The symbols move the objects like this.
Let: η>Fef, γ>Daz, ω>Daz
Mip: η>Bup, γ>Sot, ω>Sot
Nub: η>Lod, γ>Lut, ω>Lut
Lol: η>Lak, γ>Pog, ω>Lor
Bal: η>Mub, γ>Bas, ω>Pud
Rar: η>Ror, γ>Gad, ω>Muz
Doz: η>Sof, γ>Nop, ω>Zop
Gup: η>Ruk, γ>Lol, ω>Lol
Ror: η>Zut, γ>Sov, ω>Pof
Sot: η>Pid, γ>Kof, ω>Gup
Fof: η>Nub, γ>Mil, ω>Dop
Dop: η>Mim, γ>Zop, ω>Zop
Tak: η>Fuv, γ>Mip, ω>Mip
Mub: η>Bal, γ>Lun, ω>Lun
Val: η>Bib, γ>Paz, ω>Paz
Pog: η>Zir, γ>Rap, ω>Pid
Dom: η>Fop, γ>Mub, ω>Mub
Kas: η>Mez, γ>Naf, ω>Lud
Daz: η>Pog, γ>Val, ω>Val
Sut: η>Nub, γ>Bal, ω>Nar
Bib: η>Fop, γ>Dop, ω>Dop
Pud: η>Nub, γ>Ruk, ω>Ruk
Geb: η>Pid, γ>Daz, ω>Rar
Naf: η>Doz, γ>Pak, ω>Pak
Tob: η>Kof, γ>Vuk, ω>Nub
Lod: η>Res, γ>Fof, ω>Bup
Sof: η>Bib, γ>Vub, ω>Gad
Rop: η>Bas, γ>Nub, ω>Nub
Zir: η>Mez, γ>Ges, ω>Gad
Lud: η>Nub, γ>Bib, ω>Dom
Sov: η>Lut, γ>Tob, ω>Tob
Fuv: η>Pud, γ>Gup, ω>Fof
Kof: η>Let, γ>Sok, ω>Sok
Kud: η>Vuk, γ>Zir, ω>Pof
Nar: η>Zop, γ>Luk, ω>Zop
Lak: η>Pud, γ>Kud, ω>Kud
Pak: η>Nop, γ>Mim, ω>Mim
Bas: η>Lun, γ>Lod, ω>Lod
Rek: η>Kas, γ>Muz, ω>Muz
Bon: η>Val, γ>Sof, ω>Kas
Bup: η>Rap, γ>Pud, ω>Pud
Tef: η>Doz, γ>Fop, ω>Liv
Ruk: η>Lor, γ>Lak, ω>Lak
Ges: η>Lor, γ>Zut, ω>Zut
Ven: η>Lud, γ>Fof, ω>Fof
Muz: η>Naf, γ>Bib, ω>Bib
Paz: η>Fef, γ>Doz, ω>Doz
Res: η>Mil, γ>Rap, ω>Rap
Lor: η>Kud, γ>Pog, ω>Tak
Fef: η>Muz, γ>Mim, ω>Sof
Sok: η>Pog, γ>Geb, ω>Geb
Vuk: η>Sok, γ>Mez, ω>Mez
Liv: η>Zop, γ>Luk, ω>Naf
Rab: η>Bal, γ>Rop, ω>Rop
Zop: η>Lud, γ>Sut, ω>Sut
Rap: η>Lod, γ>Sot, ω>Rop
Fop: η>Rab, γ>Ven, ω>Ven
Vub: η>Pak, γ>Liv, ω>Ven
Nir: η>Rek, γ>Fef, ω>Fef
Lun: η>Lod, γ>Res, ω>Ven
Mez: η>Geb, γ>Let, ω>Ruk
Pid: η>Ges, γ>Ror, ω>Val
Mim: η>Nar, γ>Lud, ω>Pof
Lut: η>Bup, γ>Fuv, ω>Mil
Pof: η>Bon, γ>Naf, ω>Rek
Buf: η>Mil, γ>Sov, ω>Sov
Nop: η>Vub, γ>Nar, ω>Nar
Mil: η>Gup, γ>Rab, ω>Tak
Zut: η>Rek, γ>Bon, ω>Bon
Gad: η>Pof, γ>Nir, ω>Nir
Luk: η>Sut, γ>Res, ω>Zop

In the rows, zero is written as 25.

The rows follow the links: the fewer symbols apart two objects are, the more alike their rows tend to be.

Known rows, each with its object:
[  6  23  32  29  41  28  27  37  17  33  33  26  28  31  24  22  31  25  19  25  34  34  34  17  23  36  13  14  34  25  21  29  38  34  23  18  26  17  27  22  22  14  25  14  30  29  28  34  13  26  20]
object: Nir
[  5  13  27  17  33  25  19  37  11  38  17  24  21  16  25  18  23  19  24  19  39  24  28  24  16  38  16  19  35  30  33  29  30  40  24  16  17  26  27  30  22  23  31  17  31  29  27  28  18  20  27]
object: Pof
[ 19  23  19  33  24  30  30  14  23  39  32  33  17  27  23   6  48  11  20  20  27  18  29  39  26  35  30  23  29  33  23  28  35  28  20  19  17  28  30  25  19  26  24  13  21  27  21  28  23  20  31]
object: Mim
[ 27  25  31  36  16  29  34  13  23  23  16  26  23  20  33  24  32  11  25  23  24   9  23  26  33  30  34  31  31  26   9  21  27  17  18  28  30  33  24  31  28  11  37  17  26  15  11  18  19  28  35]
object: Doz
[ 33  19  17  23  21  15  18  28  27   5  34  22  26  33  15  19  28  47  30  13  27  27  21  22  20  25  12  17  28  27  27  30  21  31  25  27  29  31  22  23  31  27  17  19   6  22  33  19  28  32  27]
object: Sot
[ 18  23  28   8  35  28  22  31  25  20  22  30  19   7  27  31  19  24  37  31  37  33  22  10   7  26  18  21  24  30  31  28  27  26  23  15  13  15  22  32  24  33  28  33  40  21  35  21  23  17  26]
object: Kud
[ 14  12  26   7  32  30  16  36  19  20  20  26  23  19  21  30  15  29  33  31  38  31  17   7  11  29  12  18  31  27  28  23  26  35  25  20  15  20  21  29  22  27  30  31  38  23  35  22  25  17  28]
object: Zir
[ 28  27  27   9  32  23  24  32  25   9  21  26  21   9  31  36  22  37  40  25  39  33  17  15   8  22  18  26  23  32  26  30  29  18  21  21  22  19  16  35  30  30  25  36  30  15  28  21  26  26  32]
object: Lol
[ 20   9  23  18  28  23   8  36  11  29  11  20  26  23  22  20   5  26  15  27  31  20  30  24  22  28  21  26  35  20  38  28  12  39  27  29  20  28  24  30  31  27  27  27  24  32  27  19  21  24  27]
object: Ror
[ 14   5  22  10  26  21   9  37  11  29   7  11  26  19  26  25  13  28  21  20  36  19  23  24  20  27  19  28  30  24  29  25  18  33  27  32  23  28  28  31  27  25  31  30  24  26  24  25  27  20  30]
object: Zut
[ 24  32  27  12  38  27  25  31  28  15  24  29  22   7  35  38  21  31  35  28  35  35  22  12  12  22  18  22  22  33  26  29  30  19  21  18  21  13  17  32  25  30  26  34  36  17  28  21  22  24  26]
object: Ruk
[ 15   4  20   7  25  22  10  36  14  23   6  11  24  20  26  28  10  34  28  21  35  20  17  20  14  28  17  30  30  24  26  25  17  30  26  33  21  27  24  34  26  28  26  35  25  24  26  22  30  21  32]
object: Ges
[ 25  18  35  26  20  27  24  29  18  13  11  21  30  32  27  36  22  30  26  34  30  21  26  13  29  24  26  29  33  17   5  19  19  21  20  34  35  28  21  30  31  11  33  27  29  15  18  19  21  34  31]
object: Val
[ 21  29  19  23  12  19  35  15  28  44  28  20  24  24  33  37  24  18  29  14  15  29  14  35  27  22  25  24  12  27  28  16  28  16  28  21  32  34  35  12  15  24  25  26  20  28  25  30  41  22  14]
object: Lun
[ 12   6  27  12  24  23  15  37  11  34   1  13  25  21  29  30  13  25  23  22  39  16  25  23  23  31  20  31  34  22  25  25  21  34  24  33  26  30  25  35  27  20  33  25  28  24  22  26  22  26  31]
object: Bon

Each walk starts at a row. The symbols on each line, taken left to right, move it on to the next object.
Each answer is a row, close to the row of the object it stands for.
new walk
[ 29  16  29  19  20  29  22  24  28   7  34  39  26  38   7  17  20  33  32  38  21  29  21  11  21  25  19  15  26  20  26  17  15  37  28  22  16  22  20  15  28  31  25  24  28  25  41  13  28  24  23]
ω ω η ω γ: [ 19  19  29  29  20  22  36  16  20  39  25  35  17  14  24  12  38   8  26  16  32  13  24  36  21  36  25  22  32  34  30  26  32  34  21  16  16  35  29  29  23  22  32  10  22  25  22  20  20  26  29]
ω ω ω η γ: [ 11  23  35  35  31  27  33  30  12  35  15  25  22  25  28  23  38  18  23  28  37  20  33  26  26  36  24  22  36  25  10  25  38  29  21  21  30  27  26  27  25  10  35  14  27  20  12  30  14  36  32]
new walk
[ 10  28  36  35  35  32  31  32  17  28  29  25  28  33  24  26  33  24  22  31  33  29  35  14  27  36  20  16  35  23  14  27  38  29  20  20  29  20  26  24  22   9  27  10  34  26  21  30  11  29  26]
γ ω η ω η γ: [ 27  22  36  25  22  32  26  26  27   6  28  35  30  40  14  28  21  34  33  41  26  28  26   3  25  25  22  18  31  19  13  15  19  27  27  25  27  20  18  22  28  15  31  22  34  21  31  17  22  28  27]
γ η η η: [ 23  20  34  15  27  34  24  27  27  13  29  39  24  27  14  26  19  28  35  41  27  30  23   8  14  28  19  18  26  23  30  20  22  33  27  15  13  16  18  24  23  31  30  26  39  24  38  17  24  20  24]
new walk
[ 25  42  26  24  40  23  25  28  32  20  31  24  26   6  42  42  21  24  31  20  25  37  21  16  18  17  21  21  20  30  26  32  35  12  23  20  28  15  20  27  24  25  22  30  35  20  22  29  22  23  17]
γ η γ ω: [ 23   7  26  12  19  21  11  32  18   9  15  19  27  33  17  27  11  40  29  29  32  20  18  15  20  24  17  22  34  20  23  23  10  31  29  34  25  31  20  30  32  23  28  30  19  20  29  16  29  25  33]
η γ ω γ γ: [ 29  23  23  31  10  23  38   9  25  34  25  35  17  17  25  14  40   9  28  16  25  13  25  43  27  31  34  28  27  32  26  22  29  23  20  18  21  38  29  26  24  23  31  13  18  23  21  22  27  28  31]
new walk
[ 22  20  22   5  33  21  18  34  23  12  17  20  20  12  28  33  21  39  38  24  41  29  16  16   9  23  14  24  26  30  29  30  24  24  22  24  21  19  19  33  29  33  25  35  26  18  29  22  27  25  29]
γ η γ η γ: [ 24  13  27  10  23  26  15  29  25   4  21  26  27  29  20  31  16  40  36  29  31  27  13   4  16  24  11  19  29  23  20  23  18  30  28  27  20  25  18  29  27  24  27  32  27  18  36  17  30  26  29]
ω γ η γ η ω: [ 26  23  35  33  20  30  31  23  19  15  13  23  29  28  33  33  26  21  26  31  28  16  27  16  33  26  31  30  35  21   6  18  25  18  22  31  36  29  22  32  28   6  37  19  30  13  13  19  20  36  34]
new walk
[ 41  27  30  33  24  28  19  27  31  17  26  38  26  24  16  15   9  18  15  37  14  21  33  20  27  19  33  26  26  19  42  23  12  36  29  24  20  19  19  24  32  29  22  24  31  33  31  12  17  25  21]
γ η ω: [ 25  15  30  16  18  30  17  27  24   9  27  33  27  41   9  19  19  36  28  38  26  28  22   7  19  26  20  15  28  19  22  17  14  38  26  25  19  21  21  19  26  27  27  25  30  27  39  16  29  23  29]
η γ γ ω γ: [ 29  22  31  18  26  32  21  26  29  14  30  41  26  26  12  20  16  24  29  39  22  29  23   9  13  24  25  17  23  23  34  20  19  35  27  17  12  20  20  21  27  33  27  26  38  27  43  16  23  20  25]
new walk
[ 25  18  36  24  19  31  24  27  23   6  20  27  30  39  19  32  20  32  30  39  23  23  24   3  26  23  23  23  32  14   9  16  18  26  25  32  30  24  17  26  29  13  33  27  32  17  27  17  22  30  29]
η η ω: [  5  21  29  26  39  29  23  40  15  34  29  27  26  29  24  23  26  25  21  26  36  32  33  18  20  37  11  16  36  23  23  30  36  37  24  17  22  18  26  23  20  18  24  16  31  30  28  33  15  24  22]
γ γ γ γ η: [ 35  40  22  40  32  27  22  22  33  30  34  22  30  21  38  28  15  15  11  27   8  29  33  31  36  13  32  30  18  19  28  29  27  16  28  29  32  18  23  20  21  22  18  29  25  28  17  26  20  21  11]
new walk
[ 26  28  21  33  23  16  18  21  32  24  42  18  32  28  35  31  19  25  25   7  15  28  11  20  30  20   9  15  28  26  23  29  25  25  30  30  32  33  22  17  20  13  19  18  11  24  23  20  33  24  13]
η η η η: [ 33  33  23  16  33  16  23  33  28   6  21  23  21   9  27  34  24  44  35  20  35  34  23  20  13  21  19  23  24  32  26  33  26  19  22  21  29  19  16  33  35  35  19  34  19  17  24  23  22  33  27]
η γ η η ω: [ 40  37  26  41  35  19  21  28  27  21  30  24  31  14  33  24  13  19   7  24  15  28  39  30  35  15  32  28  25  22  36  35  23  23  29  27  35  20  19  27  32  24  15  23  19  27  18  20  14  31  15]
new walk
[ 28  38  23  39  30  23  26  21  33  37  34  17  31  23  41  36  17  13  18  17   9  31  21  25  41  16  26  24  20  20  24  25  25  16  29  29  36  26  25  17  17  15  20  22  24  26  19  27  30  23   9]
η η ω γ γ ω: [ 34  28  16  25  25   9  20  31  23  11  31  20  23  22  19  20  32  47  30  11  32  33  28  33  20  23  17  21  26  31  30  35  26  26  23  26  31  29  23  28  35  29  15  22   4  21  28  25  25  36  28]
γ η ω η η: [ 25  36  22  34  23  19  26  19  33  38  39  16  30  24  39  36  21  14  22  10  11  29  14  26  36  20  17  19  19  25  25  22  28  21  31  26  35  31  29  16  16  14  19  22  19  26  23  27  33  23  10]
new walk
[ 43  39  21  36  29  12  20  26  27  22  27  21  28  15  29  24  15  32  14  18  18  26  35  38  30  13  30  29  24  23  37  34  22  22  27  27  36  24  21  24  37  31  15  24   9  26  19  21  19  36  20]
ω ω γ γ: [ 34  18  28  25  18  27  23  21  29   7  36  41  27  39   8  16  22  33  29  38  18  26  25  13  23  24  21  15  26  20  30  18  14  38  28  23  19  25  18  18  30  28  21  21  23  27  40  14  24  27  25]
γ γ ω: [  7  13  27  19  31  28  16  38  12  27  28  27  27  37  11  16  21  34  20  35  35  31  33  15  19  34  13  16  33  20  29  26  25  41  28  22  18  20  26  21  26  26  23  18  28  34  31  30  20  23  24]
